Each row has a class, written after it.
[ 398 -125  101  -57  -34  387 -239  -80  -96   23  -88  132  -45   91
 -259 -219   46  211  139 -210  189    6  310  -43  162  -76  427 -164
   59   96    9  234   69  -27 -171   41  126  394   71] | z489
[-134  120  -88 -129  227 -103  -60  228 -100  -30  305 -165 -127  125
   53  165 -123 -413  235  -69 -201   91  -72   96  459  108  138 -194
  -66 -110 -325   36  133  215 -272   -1   44 -165   70] | z172
[  45 -286  100   19 -129  181   94 -158  696   32  215    0   38 -100
   13 -143  -75  -11 -181   -6  558 -117   97 -302   57   31 -144  356
   90   63  521    3  195 -111 -195  147  -53  -21   50] | z489
[ 152  119 -372 -237   37 -195 -310 -171  263  369  234   42  -53    5
  111   29  123  187   12 -231   -5   79   12   33   68  -23 -319  -47
  114  -86 -207 -141  189   34    8  -56   79 -215   31] | z199
[-237  -47   53 -183  126  120  -32 -118  453   82 -161 -142  125  124
  218  -27   47 -560 -459 -175  114   34  433 -111 -276  -31 -111  320
   93 -317  359   15 -141   68  139 -193  -63  316  -88] | z728
[-151  280 -311 -120  312 -268  -97  172 -208  145  346 -154 -272  -51
   -4  197   74 -250  456  -14   24  263 -163  254  384  -78 -119 -158
   39   35 -261 -136  -79   34 -196  -20    9  -42 -106] | z172
[ -46 -143 -107 -209  187  -93 -254  179  243   69  -21   65  -40  119
  237  214  -30 -277 -451 -247   66 -250  427 -209  -70  222 -179  -11
    5   69  437  166 -340  116 -153 -161 -167  -63 -123] | z271
[ 215 -157  110 -113    5  270 -163 -171   17   60   45  201 -136  -35
 -366  -92  180  197  157  -86   53  -32  140   80  232   59  368 -105
  -14  120   51  180  -42  -42 -202   45  101  180   80] | z728
[  85 -103   -5 -138  148  -31 -206   58  340  225   39   80  -31  215
  281   30   49 -306 -375 -241  185 -256  382  -58  -64   68 -185   72
  101 -128  238  120 -221   30 -204  -15 -125  267 -114] | z319
[ 161 -381  126   81  -97  272 -100  -52  104  294   72  252   41   12
 -245   94  236   40  281 -276 -174   -9  189   75  443   81  289 -246
  -21  -58 -277  215  212 -293 -313   55  112  271  111] | z319
[-199  119  -72  -70  250 -144  -70  147  -83   81  307  336   82   45
   -4  170 -223 -330  147  -66 -278   41   21  105  420  165  185 -366
  -60   15 -569   60   34   80 -160 -144   19 -160  -11] | z977
[-288  142  -54 -129  372  -73 -224  164 -158  111  269  233 -170  165
  -15  304  -39 -407   97   30   -9   -3   13   70  377  156  -76 -239
  -20   55 -202  140 -104   92 -236  -60   35 -100  -37] | z271
[ -66 -343   32 -249 -187   91  157 -270  277  -93  118  242  124  -30
    2  -58  -26   65  -28 -137  293 -279  -36  -10  281  373 -123  252
 -170 -177  201   77  164  -96 -192  218   58 -176  -30] | z271
[-415   62  239  114  114  300  462   45   58   79   55  180 -167  -72
 -326  250  445   46  134  225  -93   45  -91 -113  263 -135  116 -286
   14  316  -45  135 -331 -202 -533    8 -102  138  -48] | z977
[  82 -203  -80 -122 -154    8   99 -178  544   27  359  235  -17 -108
  164 -224   41   82  -70  -57  284 -163  113 -119  398  263  -52  337
    2  -51  269  100   28   17 -355  205  122  -16  -52] | z319
[ 446 -177   28 -112 -144  396 -317 -250  -50   57   54  138   63  112
 -255 -127  116  206  -88 -130  337  -39  215 -105  287   72  373  -65
  194   64  152  138  293 -106 -225   24  144  292   54] | z319
[ -61  332 -390   52  -13 -524 -427 -149  -35   36  294   72  -93  173
  -66  -43 -128  268   85 -285  101   12   76  140  418  140 -387  158
  -68 -136 -133 -210  102   29  -97 -135   92 -188 -137] | z728
[ 178 -100  162 -258   89  299  -33 -100  102  153  124  130  -30  -44
  109  -41   71 -251 -442  -89  337 -127  257 -302 -144   86  200  169
   43  -33  384  158 -168  -55 -264 -113 -122  173 -156] | z199
[ 357  -91 -163  115  -60  255 -317   15   99  -22  -90  291    0 -114
 -502 -196  257  246  167  -19  123    0  154  -65  271 -217  340 -164
  283  283  -66  -43   46 -172  -87  117   72  -14 -187] | z489
[ -77  217 -468  -12  222 -202 -430 -120  407  171 -243  491   64   31
  -83 -244  -41  328    6 -241  138   27  284 -238 -253  -28 -134 -205
  262   76 -220 -313 -147   37  345  237  208 -149  -82] | z977
[ 827   27 -505  278   21  177 -395  141 -401 -439 -436  694    6  554
 -529 -182  348  782  -18  199  316 -274   46  125  174  123  359  113
  116  479  107  441   27  100  163  295  396  120  -46] | z199
[ 390  -84   93   75    7  308 -296 -124  124  -59 -140  243  -67   81
 -212 -280   73  384  -57 -211  166 -156  162    2   68   -5  298   -6
  118  112  171  266   25   43 -237  222  151  113   80] | z197
[ 435 -243   69 -145  -70  354 -273 -188   80  103  109  193   15   73
 -263  -53   81  114  239 -118   69  -23  171   98  337   61  316 -153
  128   92 -188  161  183  -68 -181   42   58  233   78] | z271
[-258 -285   36 -256  198   91 -100   39  140  106  -25   10 -188   20
   35  123  120 -123 -340 -151   66 -214  218  -47 -237  140   15 -183
  -53   31  655  320 -260   65 -282 -100 -254   12  163] | z255
[ -75  -66  -22  -69  166   -7 -179   48  191    4  -40   71  -37  247
  154    9    0 -203 -400 -207  147 -171  361 -146 -144  106 -179   35
  -10   31  442  155 -233   86  -45  -68 -129  160   -1] | z271
[ 221 -134  158   -9 -125  360 -117 -101 -276  -46  -35  -24 -105   21
 -334   25  297  374   42 -129  277  -93   98   88  262  -92  458  -36
   77  125  221  255  173  -79 -336   63   71  179  -42] | z489
[-105    2 -295 -222  181 -355 -457 -128  450  331  313  -27 -191  -23
   94  154  197   27   78 -255 -140  118   98  -45  -82  -33 -323  -94
   89 -219 -266 -280 -106   18   81   59  -61 -262  128] | z728
[   8  -15 -236  -72  116 -209 -249 -219  778  637  194  -60  174   62
  216   88  -99    8  -51 -289 -145  170  302 -321 -172    7 -285   25
  200 -230 -530 -256    6   20  -67 -198   -3  -32   37] | z728
[ 321 -285   67  -18  -77  285 -317 -202    4  121   46  235  -21   57
 -313 -125  104  242   32 -140  216   23  199  -37  195   19  370 -232
  120   47  148  207  177 -113 -181  127  123  340  128] | z774
[ 154 -301 -170 -156 -260  -26  187 -155  319   45  114  266   37   63
   36 -230  -27  -11    7 -116  240 -277   51   64  433  326  -90  367
 -167  -88  122    1  174  -56 -159   35  185   32   60] | z489
[-220  143 -149 -147  276  -68  -98  155   60  108  304  171 -124  100
  -10  186  -73 -394  203  -43 -320   87   37  -12  396  188  112 -324
  -39 -122 -503  -37  -58   94 -240  -25   32 -110   66] | z255
[ 250 -217  120 -289  203   12    7   -4  398  118   87 -193  -72  300
  228   61   78 -360 -526 -235  360  -43  369 -103 -222  -86   66  119
 -102 -204  472  196  -98  203 -249    3 -227  447   34] | z197
[-153 -387  -41 -345 -142  101  105 -194  521  216   77  129  -21  -51
  -43   73   36  246   80  -30  286 -266  120 -182   -1  352  -76  201
   14 -120  284  104  272  -46 -266  252  -16 -213   28] | z255
[ 165  350 -323  -40  204 -389 -538 -130   99  249  125   72  -72  203
   76   38  -63  377   66 -307   85   25  123   46  -54    3 -372  -17
   73  -43 -390 -216   21  150  194   98  159 -139  -80] | z728
[-110  -95  -72  -74  218  -93 -407   68  265  145    6    9  -11  221
  240   45   34 -269 -418 -318  175 -246  454 -133 -227  126 -136   34
   42 -139  339  132 -163   78   60  -32  -98  132  -39] | z319
[ 174  -47  115 -150  292  154 -213  113  353 -516  578  -99   43 -215
  122 -291  -95 -437   10 -164 -320  290   32  186  281 -339   80  253
   24  -46  -29  268  328  346    1   65 -123 -284  -33] | z774
[ 280 -146 -110 -111   69   40    6 -131  562    9  251  135  -28   72
  163 -223 -276  -62   68 -178  240 -102   45  -54  240  300 -296  432
  -82 -153   66   36  231  125 -188  272  112  -65  -14] | z255
[ -70 -139 -212   87  273 -246 -304   12  454  -43    1  550  -72  251
  274   71  -71 -353 -606 -230  383 -200  337  -89    4  265 -209  213
    8  144  638   12 -341   49   38   50 -109  103  126] | z728
[  73 -273   97 -143  -31  436  -98   81  162  -40  118  144  -12   -2
 -255   31  246  139  205 -238 -198  211  458  -95  209  -23  272  -37
 -136  -43 -311  323 -125  -41  -28  -46  241  236  -67] | z199
[ 240 -310   31 -113  -10  401 -261  -41 -156  109 -175   68 -111   -1
 -403  -46  156  212  278 -165  183   58  185   82  163  -43  259  -80
   13   89   84  285  191 -110 -139  -18  230  293   27] | z255
[ 118 -187  171  -65  -55  465 -186  -45    3  -29 -153  272   63    2
 -246  -10   31  287    0 -240  -17  -28  402  -93  102   97  427 -261
   19  194   76  379  -43  -42 -147  -48   94  172   81] | z172
[-251   75 -155  -78  314 -109 -161  152  100   81  285  112  -34  124
   62  270   41 -372  102 -102 -265   49  134   28  245  197  178 -273
   -1 -195 -489  -67  -66  134  -11  153   -1 -136  -43] | z319
[-434   24  145 -332   63   41  327  193  -23 -217  207  -93  111   99
   51  -10   67 -364  114  -65 -504 -193   18  167  287   59  230 -242
 -166 -156 -386  149   20  189 -174   -7  -11  -45   48] | z774
[  16 -220 -190  -81  201  -98 -200   83  274   16   73  134 -104  173
  288   18   24 -264 -337 -330  126 -217  277   19   14  225 -190   98
  -95 -137  448  274 -206   88 -139  -21 -110  129   98] | z774
[ 174  183 -376 -213  156 -172 -448 -184  220  348  183 -131 -156  -24
   25   12  146  181  108 -254   28  145   76  -79  -13  -54 -257  -78
  140 -116 -261 -263    6   47   19  -11   99  -84  -52] | z255
[ 182 -263  -59  115  103  518 -498 -204  307   37   22  688  -48 -118
 -257 -265  -24  458 -192 -511  436 -149  355 -134  116  198  152 -189
  140  297  306  151   71 -102  -80  387  104 -150  -33] | z255
[ 166  238 -262    8  221 -336 -601 -231  458  134  442  171  -80  196
   52  -33   -4  243  -59 -402   23   59  168 -118   71   82 -302   92
  -25 -131 -361 -234   -7   68  109  105  130 -160  119] | z197
[ -89  -80   63   63 -115  224 -169 -144  378  -54   25  152  263  391
   59  354   80 -288 -686 -363    3 -239  360  -47  275  335 -106 -364
 -180 -371  158  267  -26 -131  -77 -179 -139  209  121] | z255
[ 245 -262 -133 -124    3  -76   30  -79  342  138  173  244 -129  113
   15  134 -109   88  -46 -229  474 -157   31  -30  348  297 -205  334
 -109  -61  233   18  164  -69 -440  151   34  -80   22] | z728
[-104  -93  204 -110  138  -60   -2   57   75 -130  -48 -266 -174  284
  225  101   63 -310 -559 -244  195 -201  245 -106 -142   86   -1   55
 -231 -171  626  133 -103  285  -99  150 -186  130   24] | z728
[ 292 -147   29 -134 -136 -115 -239 -237  279  202  457  -52  -90  225
 -124  -66  220  -77 -507   92  121 -420  191  -41  329  270  200   75
   65   -2  382   32  -26  176 -436  -46 -158  101 -221] | z255
[ 235   -9 -105 -144 -160  -62   71 -178  371 -118  311  -65  -86   66
  220 -187   79   56   17   -5  400  -27  -42  -18  216   41 -114  460
  -71 -145  145  -32  267  132   -3  249   88   36    4] | z199
[ 347  -72  104  -49 -119  365 -244  -63  -69  -73   -2  102   -6  102
 -333  -32  149  304  151 -108  135  -56  206  119  240  -67  342 -119
  126   60   -6  287  235  -69 -155   62   53  166  -25] | z271
[ -74 -135 -140  -51  253 -221 -212   34   57  -49  221 -163  -64  217
  309   48   -4 -285 -419 -306  232   -3  192   55  -95   37 -183  145
  -57  -81  367  -40 -176  158   19  -26 -139  168   14] | z319
[  35 -168  327 -434  129  222   27 -124  285  195   71 -101 -162  -40
  133  161  280  -56 -522 -229  518 -305  314  -64 -266  -57  -90  217
  -46    4  635  250 -351    6 -341  -62 -191  230 -200] | z728
[ 204 -325  -63   22    1  274 -345 -132   -9  258  143  163  -56   50
 -339 -103  251  236  246 -229  101   -4  259   65  187  123  177  -95
  111  155   10  178   28 -207 -169   48   98  296   50] | z197
[ 419  -18   54 -166  -40  293 -193 -122  -41   78  -18  174   33   28
  -98 -134  143  203    5 -152  183  -65  201   63  101  -43  308   39
  188  -17   78  281  241  -28 -198  103   77  171  -68] | z728
[  40  235   84 -176  327  -72 -393    6  -49  -28  452   33  -73  322
    5  114 -257 -515  160  -54  -24   10  -65   91  352   92  117 -128
  149 -160 -482 -194  160  135 -174  135  -22    7   67] | z199
[ 177  304 -256 -210  161 -299 -296 -151  316  382  160  -76  -89   40
   68   10   90  215   35 -238  -83  160  166 -201  -77 -112 -261  -68
  128 -112 -270 -259   26  105  -46   69   52 -101  -87] | z728
[ -49 -335 -195 -113  -87   74  164  -69  442   35  149  304  -35 -218
    7  -13   33  185   85 -111  340 -174   27 -127  313  346   31  239
 -117   28  150   43   68  -76 -215  211  148 -271  -12] | z319
[-220  -38 -348 -500  -15  154  236  112  899  227  451   23  121   68
  167 -159 -271 -383  166 -324    8 -263  416   11  475  361 -532  476
   84 -313 -354  -28 -101  -65 -464 -383  122  -95 -147] | z489
[ 397 -167  130  -45   43  339    0 -150  105  130  194  -48 -128   44
 -311 -246  146  173  117 -230  168   42   19  118  133 -144  253  -98
   30  130  116   16  243  -29 -230  235    9  250   75] | z199
[  28 -150 -198 -106  -50 -144  -29 -121  239 -129  158   79 -172   42
  -22 -246  -36  162  185   51  341 -102  -70  -98  209  238   51  374
  -75 -150  219   54   79  112 -224  237  160 -115  144] | z728
[  -2 -316  -85 -129  -20   59    5  -44  324   44  181  214 -161    7
  101 -120 -180   55  212 -174  461 -207   40   31  291  293 -190  336
  -86 -143  219  227  130  -15 -407  187   39 -111   36] | z271
[ 146   14 -165  -68 -128 -217   57   83  213  -82   29  351   96  208
   76 -156 -108   87   11   93  195 -289   71  -68  106  170 -206  468
   -9 -115  -37   30  310  -28    4  172  101 -143 -135] | z319
[ -47 -165  -46 -132  213  -20 -143   74  344  -45   24    4 -128  103
  168   91   23 -131 -423 -295  129 -150  266  -55 -103  136 -259   21
 -128  -23  631  253 -249  115 -141   11  -97   54   68] | z255
[-186 -214  -35  -74  242   21 -108   44  347  100  -79  107  -70  157
  107   82    9 -313 -426 -137  155 -177  271 -101 -211  163  -42  -79
  -62  -77  447  177 -289   97  -81  -14 -139  134   63] | z255
[ -32 -298  -65 -347 -109  128  302 -125  343  -63    1   35  -41   20
  -84  -92   13  330  178   35  211 -288  -28   -8   57  406 -305  211
 -171   15  371  192  -25   27 -166  300  175  -29   71] | z255
[-249  -63 -198  -96  223   16 -284   83 -254   82   65  280  101  200
   31  608   12 -477  157   46   46 -104 -163  237  602  343 -192 -165
  183   98 -547 -112  -69 -100 -134  -35  149  -71 -162] | z255
[ 167 -188 -102  -37 -195   52  172 -143  399  -27  114  179   36  -33
   50 -282  -37   53  -57 -120  270 -167   37 -134  305  263  -16  287
 -123 -141  243   64  221    5 -225  254   92 -125  -63] | z172
[ 180 -190 -194 -169   51  -84   71  -81  470  144  426  469 -109   94
   91 -233 -233    8   -7  -73  290  -85  108  -81  288  371 -158  365
  -86 -178   13   12   48   34 -299  234  167  -53   16] | z319
[-165  231   17 -126  273  -71 -130  253 -118   -2  298  258  -45  -53
  -71  240 -144 -478   60  117 -298  -57  -37  105  300   90  261  -95
   99  -21 -280   85  166   16 -154 -171  -56 -320  -47] | z774
[ -33 -197  -56 -123  154  -67  -66  -11  398  122   44  281  106   12
  227  164   67 -284 -412 -158   70 -368  216  149   27  360   17  -97
  -15  -31  556  336 -188   20  -97   79 -106   78  -11] | z255
[ 320 -257  -16 -223 -150   33  118  -55  377  -38  308  242   23   -8
  167 -243 -257 -111   81 -224  254 -185   10   99  467  265  -92  320
 -143 -161   30  129  250  -31 -379  117   86  -21   89] | z197
[  74  -11  433 -317 -107 -157  222  -62  -13   25   68  381  212  148
  328   62 -440  -96  -92 -307  -57 -185   48  110  233   64 -171  323
 -266 -224 -285  145  460   -3 -283  -64   82  -35  -12] | z271
[ 353 -113  158  -77   -7  392 -242 -127   59   93   39    1   18   -3
 -324 -135  153  218   90 -146   94    0  218  -77   98  -84  333  -65
  146  121   56  222  191  -45 -211   61   70  158  -62] | z172
[ -82  215  -39 -164  277  -84   -6  211  -64 -158  223   76  -67   93
  -29   14 -184 -316   91  -53 -227   50    8   19  261   42  183 -193
  -50  -19 -323  -29  -13  191 -120  -19   51 -131   32] | z977
[-215  200 -231   73  180 -204 -455 -259  799  208  203   98  -92    1
   58  -10  295  448    1 -280  -50   17  245 -223  -68 -111 -351   91
  171   -6 -240 -129 -317   86   -3   93  118 -199  -17] | z271
[  39 -227 -148   27  178   19 -158 -141  338  218  -80  311   32  132
  101    6   18 -296 -552 -238  342 -127  333 -173  -46  255    5   96
   76 -162  543  131 -284  -77 -229  -82  -58  268  -70] | z977
